[[113  42 127 154 129  57 114]
 [159  74  95  78 103 146  93]
 [ 59 134  89  55 128 103  90]
 [112 155 128  78  97 100  80]
 [ 70 132 104  46 126 102 102]
 [ 87 140 118  58 109 101  95]
 [162  66 102  75 104 146  96]
 [ 50  90  61 122  37  95 116]
 [ 40  74  78 123  42  98  88]] 40

[[123 128 138 129  37  74 138 125 126  29]
 [ 90  75  63  77 149 114  76  73  82 162]
 [103  86  80  89 128 104  97  84  93 142]
 [129 117 122 121  72  81 138 111 121  80]
 [112 125 136 124  35  76 125 127 120  24]
 [131 116 122 121  77  83 141 111 121  87]
 [118 102 102 106  97  89 121  97 108 110]] 118

[[113 130 109 102 149 114]
 [109 118 131  72 140 104]
 [124 129 104  89 134 110]
 [114  77 112  78 172 101]
 [117 125 111  81 165 106]
 [105 131 133  37 136 111]
 [109 118 101  82 169 111]] 109

[[178  92 114 134 102 106  47  76  87  99 101]
 [ 67  92  96 128  93  81 101  83 105  75  74]
 [110 107  98 142  90  94  84  76 102 112  74]
 [150  85 135 110  91  82  81  71  52  83  99]
 [ 72 121 123  69 141  94 126 163  42 133 104]
 [124  79  98 105  72  83 121  62 164  86 109]
 [108  71  77  59  94 134  95 104 155 122 127]
 [ 89 115  99 125  92  92 106  85  78  84  83]] 89

[[134  94 123  71  94  73 143  85 102  51]
 [138  91  93  97  84  89 147  67  96  82]
 [ 89 101  99 108  97 104  91 107 103 113]
 [ 77 105 123 127  85 100  79 131 127 107]
 [122 106  44 122 119 119  94  66  72 110]
 [101 105  74 126  98 115 100  90  89 127]
 [ 82  99 102  97 100 111  83 113 104 118]
 [126 100  74 109 101 104 117  74  88  93]
 [ 86 104 124 110  94  91  91 122 116  95]
 [ 73 101 123 106  98  99  69 130 121 102]] 73

[[114 108  93 148  89 123 109  58]
 [ 57  62 117 108  77  98 126  87]
 [ 46  79  99  68 113  83 111 114]
 [133 139  72 127  70  96 104  98]
 [ 48  88 112 102 126  98 123  69]
 [123 110 103 156  69 118 103  94]
 [ 98  46  99 105  60 120 100  94]
 [ 94  77  91  43  97  84 115  73]] 94

[[ 86 106 109  64  96 144]
 [102 106  71  84 111  96]
 [137  87  83 138  99 101]
 [ 86  79 122  60  90  55]
 [104  75 106 140 100  77]
 [ 97 125  91  45  90 143]
 [109 102 127 108 111 121]
 [ 85  88 126 110 101  95]
 [111  97  92  68  89 121]
 [ 78 103 109  26 105 101]
 [102 114  59 104 104  90]
 [ 73 110  94  64 108 111]] 73
---
Input:
[[125 121 119  91  76 138  57 138 134 115  87 135  74  61 146]
 [ 56 120  98  94 108 113 111 112 102 104 119 106 120 103  98]
 [ 67 123 103  84  88 127  81 126 115 106 103 119  98  75 118]
 [158  82 109 119 106  86 106  88 100 102  91  95  92 115 102]
 [106 121 113  87  77 134  61 134 128 111  90 130  78  62 138]
 [109 121 114  88  77 135  61 134 129 112  89 131  78  62 139]
 [153  92 113 111  96 101  89 102 111 106  87 108  84  97 117]
 [135 121 122  94  76 139  56 139 137 117  85 138  71  61 150]]
Output: 109

Input:
[[ 63 120 165 115  86  77]
 [129  77  28  83 107 119]
 [130 145  84 146 145 133]
 [116  70  41  76  86 109]
 [135  84  41  92 114 126]]
Output: 130

Input:
[[ 98 133 118  63  61 117  97 122  95 121 101  81 129 123 100 103]
 [113  93  91 152 136  92 119 101 135 115  96 155  66 127  84 135]
 [ 99 136 118  66  62 117  99 124 100 126 100  87 126 129  97 108]
 [111 105  96 139 119  97 117 108 134 125  93 151  72 139  79 139]
 [106 131 106 106  82 106 112 125 131 143  88 136  89 160  71 142]
 [113  80 109 119 145 109 106  88  86  69 132  83 127  49 152  72]
 [107 126 104 113  89 104 114 122 132 140  89 141  85 158  71 143]
 [112  84 113 108 138 113 103  91  80  68 135  72 137  46 157  66]
 [ 95 124 118  55  65 117  91 114  81 105 107  62 138  98 114  84]
 [112  79 104 125 145 105 107  88  93  73 126  94 115  58 140  80]]
Output: 112

Input:
[[129  99  97 102  94 104  82  96  97  93]
 [ 94 102 103 116 105 113 111  93 104  93]
 [159  96  92 104  85 107  63  90  91  85]
 [113  93  92  79  87  83  84 104  90 101]
 [ 92 103 104 121 106 118 114  90 105  90]
 [112 104 104 107 105 106  94 102 104 102]
 [102 101 100  76 101  79  87 119 101 120]
 [ 94 101 101  91 103  92  99 108 102 110]
 [137 107 107 133 107 131  88  89 108  87]
 [129 105 105 145 104 141  99  77 106  74]
 [105 102 102 102 103 102  97 102 102 102]
 [ 92 100 101 113 101 111 111  91 101  90]]
Output: 129

Input:
[[ 84 120  36  90  79  99  75 123 109 136]
 [ 54 124  75  88 123 131  99 126 143 161]
 [ 90 110  63 102 153 131 116  93  72 139]
 [ 84 109  43  92  77 102  81 129 127 137]
 [ 77 123  85 101 147 133 118 106 112 147]]
Output: 90

Input:
[[119 113 121  98  85  97 112  96  53 120 109  82  99 107]
 [ 95  99  98 135 110 107 103 122  84 109  95  71 113  99]
 [103 106 108 124  88 108 127 123  51 138  95  56 113 111]
 [122 109 136  94  69  94  87  64  77 102 114 122 120  84]
 [ 66  52 106 158  98 144 106 109 119  63  97 104 137  59]
 [ 63  74  97 132 116 115  84 114 144  57  86 125 120  77]
 [ 93  85 127 144  99 115 124  98  66 103  85  81 129  78]
 [ 74 106  97  75 113  95  62  94 123  56 101 142 125  88]
 [128 128 119  94 104  84 104 104  71 125  90  74 105 102]
 [128 133 114 116  83  85 131 115  51 134 104  59 100 118]]
Output: 74

Input:
[[ 55 103  63  54  70  53  55  57  58  51  77  55  72  61  46  65]
 [131 109 124 145 113 143 116 121 116 151 116 146 131 121 125 127]
 [ 83  59 167  93 170  80 163 167 166 101  69  86  90 172 157 110]
 [100 118  51  75  57  85  49  45  50  71  96  73  98  48  45  95]
 [ 57  98  75  61  73  53  65  72  70  56  71  55  80  60  68  69]]
Output: 83

Input:
[[ 92 121  68 111  83 107 105]
 [ 91 121  65 111  83 107 105]
 [ 91 122  60 111  84 107 104]
 [ 91 120  71 111  82 107 105]
 [101 132  29 112 100 106 101]]
Output: 91
---
105	93	67	82	113	115	39
64	146	132	136	101	131	152
133	106	64	103	121	96	97
-> 67

141	67	93	70	107
120	83	89	78	107
159	46	114	86	87
-> 93

82	53	104	92	95
89	161	33	63	56
110	61	145	130	132
-> 104

121	97	115	76	120	97
93	88	97	131	39	121
95	128	53	109	84	112
-> 115

44	71	154	72
56	80	144	70
85	102	112	79
-> 154

88	98	132	108	79	128	130
102	90	105	82	91	169	101
92	50	107	103	82	143	79
-> 132

95	77	119	84	83
102	104	61	50	122
97	101	166	40	110
-> 119

34	98	90	69	110
82	97	95	86	93
66	103	103	83	165
-> 90

23	83	84	97	88	97
50	117	142	69	80	110
87	101	103	106	48	81
-> 84
---
111	166	61	78 -> 166
80	84	158	115 -> 84
124	73	165	126 -> 73
81	145	92	157 -> 145
57	127	179	122 -> 127
177	171	121	23 -> 171
160	85	87	101 -> 85
63	130	174	124 -> 130
94	159	114	91 -> 159
73	173	108	55 -> 173
---
[[52, 118, 101, 58, 42, 94], [135, 116, 90, 85, 72, 178], [76, 85, 85, 93, 89, 76]] Out: 118
[[120, 100, 104, 104, 97], [68, 41, 170, 44, 172], [100, 100, 100, 100, 100]] Out: 100
[[71, 118, 79, 140, 62, 91, 144], [20, 152, 23, 105, 42, 38, 121], [70, 119, 78, 136, 69, 87, 149]] Out: 118
[[62, 90, 68, 74, 107], [58, 58, 85, 162, 71], [93, 91, 103, 85, 139]] Out: 90
[[121, 50, 89, 51, 124, 37], [116, 84, 95, 81, 102, 82], [38, 134, 46, 107, 91, 125]] Out: 50
[[85, 97, 128, 117, 76, 42, 139], [96, 99, 108, 91, 94, 86, 111], [84, 97, 130, 80, 74, 38, 142]] Out: 97
[[158, 66, 111, 133, 98, 37], [64, 72, 48, 150, 149, 137], [99, 114, 105, 94, 124, 102]] Out: 66
[[95, 97, 113, 110, 82], [144, 155, 42, 46, 136], [131, 128, 58, 64, 120]] Out: 97
---
Input: ((94, 89, 109, 111), (75, 81, 115, 115), (146, 103, 75, 33))
Output: 115
Input: ((88, 111, 80, 70, 76), (107, 160, 95, 101, 100), (102, 141, 96, 96, 100))
Output: 95
Input: ((119, 128, 89, 142, 173), (162, 52, 54, 54, 161), (65, 134, 97, 107, 34))
Output: 54
Input: ((135, 94, 150, 64, 143), (108, 43, 101, 101, 100), (141, 110, 120, 75, 149))
Output: 101
Input: ((116, 99, 93, 145), (119, 154, 77, 41), (74, 83, 36, 110))
Output: 77
Input: ((142, 144, 160, 163, 38), (81, 91, 28, 55, 170), (52, 57, 27, 26, 179))
Output: 28
Input: ((41, 116, 133, 109, 140, 111, 93), (121, 68, 67, 102, 140, 103, 116), (100, 48, 116, 88, 129, 87, 153))
Output: 67
Input: ((67, 123, 62, 116), (103, 71, 85, 108), (115, 36, 79, 115))
Output: 85
---
141	90	25	127	132	135	74
138	55	42	50	116	106	143
→ 106

65	75	35	89
63	148	106	104
→ 106

137	55	78	76	71	145
57	98	145	109	160	95
→ 160

98	96	61	102
39	43	173	27
→ 173

146	105	148	163	92
178	101	134	96	150
→ 96

134	45	52	130	126	145
139	34	55	149	111	159
→ 111
---
100	128	160	79	107	20	73 -> 160
156	103	87	97 -> 87
106	30	73	93	88	128	104 -> 73
89	107	109	61	22	96	120 -> 109
156	161	110	174	147	160	44 -> 110
173	29	168	72	32 -> 168
164	151	62	64	55 -> 62
162	157	125	116 -> 125
108	21	28	120	71	76 -> 28
70	102	160	142 -> 160
